Below is a small trained network, with its code and all its weights. Each question gives an input and a class and asks what happens when units are switched off, that is, made to give their printed mean instead of their output.

import numpy as np


def w(rows, s, z=0):
    codes = np.array(rows[::2]) - 128.0
    scale = np.full(codes.shape[1], s)
    scale[-1] = z or s
    return codes * scale


def f(y):
    return y / 2 * (1 + np.tanh(0.7978845608 * (y + 0.044715 * y**3)))


def log_softmax(a):
    a = a - a.max(-1, keepdims=True)
    return a - np.log(np.exp(a).sum(-1, keepdims=True))


def net(x, mask):
    res = np.array(x, float).reshape(1, 5) / 4 @ E
    y = f(res @ A[0][:, :-1].T + A[0][:, -1])
    res = res + np.where(mask, y, B[0][:, -1]) @ B[0][:, :-1]
    return log_softmax(res[-1] @ U[:, :-1].T + U[:, -1])


A, B = {}, {}
E = w([
[129,128,126,132,128],'x0',
[128,127,129,125,130],'x1',
[216,152,36,131,182],'x2',
[36,79,47,67,64],'x3',
[10,209,119,90,207],'x4',
],0.014)
A[0] = w([
[80,216,132,114,202,135],'neuron 1',
[113,127,121,126,131,91],'neuron 2',
[104,131,150,138,3,254],'neuron 3',
[124,124,176,137,127,174],'neuron 4',
[124,122,204,155,139,225],'neuron 5',
[88,120,211,166,115,225],'neuron 6',
[75,142,78,76,110,67],'neuron 7',
[79,116,144,103,66,112],'neuron 8',
[115,97,43,83,103,17],'neuron 9',
[68,75,159,160,101,108],'neuron 10',
[101,58,113,146,91,163],'neuron 11',
[54,171,137,132,145,167],'neuron 12',
[108,142,211,118,100,153],'neuron 13',
],0.018,0.0052)
B[0] = w([
[74,213,139,142,252,247],'neuron 1',
[76,126,111,129,128,136],'neuron 2',
[113,195,186,79,106,250],'neuron 3',
[125,176,96,116,124,169],'neuron 4',
[208,136,42,117,116,202],'neuron 5',
[53,117,42,94,85,222],'neuron 6',
[70,92,116,152,120,213],'neuron 7',
[28,144,210,140,122,211],'neuron 8',
[160,153,28,91,111,210],'neuron 9',
[100,146,171,98,169,206],'neuron 10',
[150,148,178,80,133,208],'neuron 11',
[63,35,81,187,191,223],'neuron 12',
[118,118,60,120,90,202],'neuron 13',
],0.013,0.021)
U = w([
[158,130,103,70,47,140],'0',
[101,181,223,100,178,136],'1',
[95,83,77,122,160,87],'2',
[59,9,191,142,151,23],'3',
[226,86,165,175,163,253],'4',
],0.015,0.0061)

Each question gives the input, the list of numbers given to net, and the class t.
The units are the neurons (one row each of A and B). Each row of codes is followed by its name. A weight is (code - 128) times the scale printed after its matrix; where a second scale follows, it is the last column's (A, B and U).
mask holds one flag per neuron, in row order. A switched-off neuron (its flag False) gives its mean, the last column of its row in B, instead of its output. The means were averaged over made-up inputs and are rounded, as every weight is.
A unit's drop is (log p(t) with every unit on - log p(t) with that unit switched off) / (log p(t) with every unit on - log p(t) with every unit switched off).
The circuit of an input: a set's keep is (log p(t) with only the set's units on - log p(t) with every unit switched off) / (log p(t) with every unit on - log p(t) with every unit switched off). Starting from the 12 units with the biggest drops (on a tie, the unit counted first), units are removed one at a time, each time the one whose removal leaves the highest keep (on an exact tie, the one counted first), for as long as the keep stays at least 0.8.
circuit, biggest first: the units of the circuit, biggest drop first
unit that matters most: the unit with the biggest drop
k most important neurons: the k neurons with the biggest drops, biggest first
drop of u: that unit's drop, to one decimal
input [-5,-5,-8,8,7], class 3: circuit, biggest first	(neuron 12)
input [-7,6,0,3,1], class 3: 2 most important neurons	(neuron 1; neuron 5)
input [-8,2,-1,-1,6], class 2: 2 most important neurons	(neuron 12; neuron 3)
input [-7,-4,-4,1,-5], class 1: 4 most important neurons	(neuron 9; neuron 3; neuron 10; neuron 8)
input [-7,1,-6,0,-2], class 0: 4 most important neurons	(neuron 1; neuron 6; neuron 13; neuron 5)
input [-7,0,-8,0,2], class 2: 3 most important neurons	(neuron 6; neuron 13; neuron 5)
input [7,3,8,4,-2], class 0: 2 most important neurons	(neuron 12; neuron 1)
input [1,2,-6,0,-1], class 0: 2 most important neurons	(neuron 1; neuron 6)
input [-1,-7,0,-5,4], class 2: 2 most important neurons	(neuron 3; neuron 8)
input [2,6,-1,8,4], class 3: 2 most important neurons	(neuron 12; neuron 7)
input [-6,-1,-7,0,8], class 2: 2 most important neurons	(neuron 12; neuron 6)
input [2,6,-3,8,4], class 3: 2 most important neurons	(neuron 12; neuron 7)
input [-6,3,-1,-7,0], class 0: drop of neuron 12	0.4
input [2,7,2,-4,-7], class 4: unit that matters most	neuron 6
input [6,0,-1,5,5], class 3: drop of neuron 12	0.3
input [8,8,-1,1,-4], class 1: drop of neuron 5	0.3
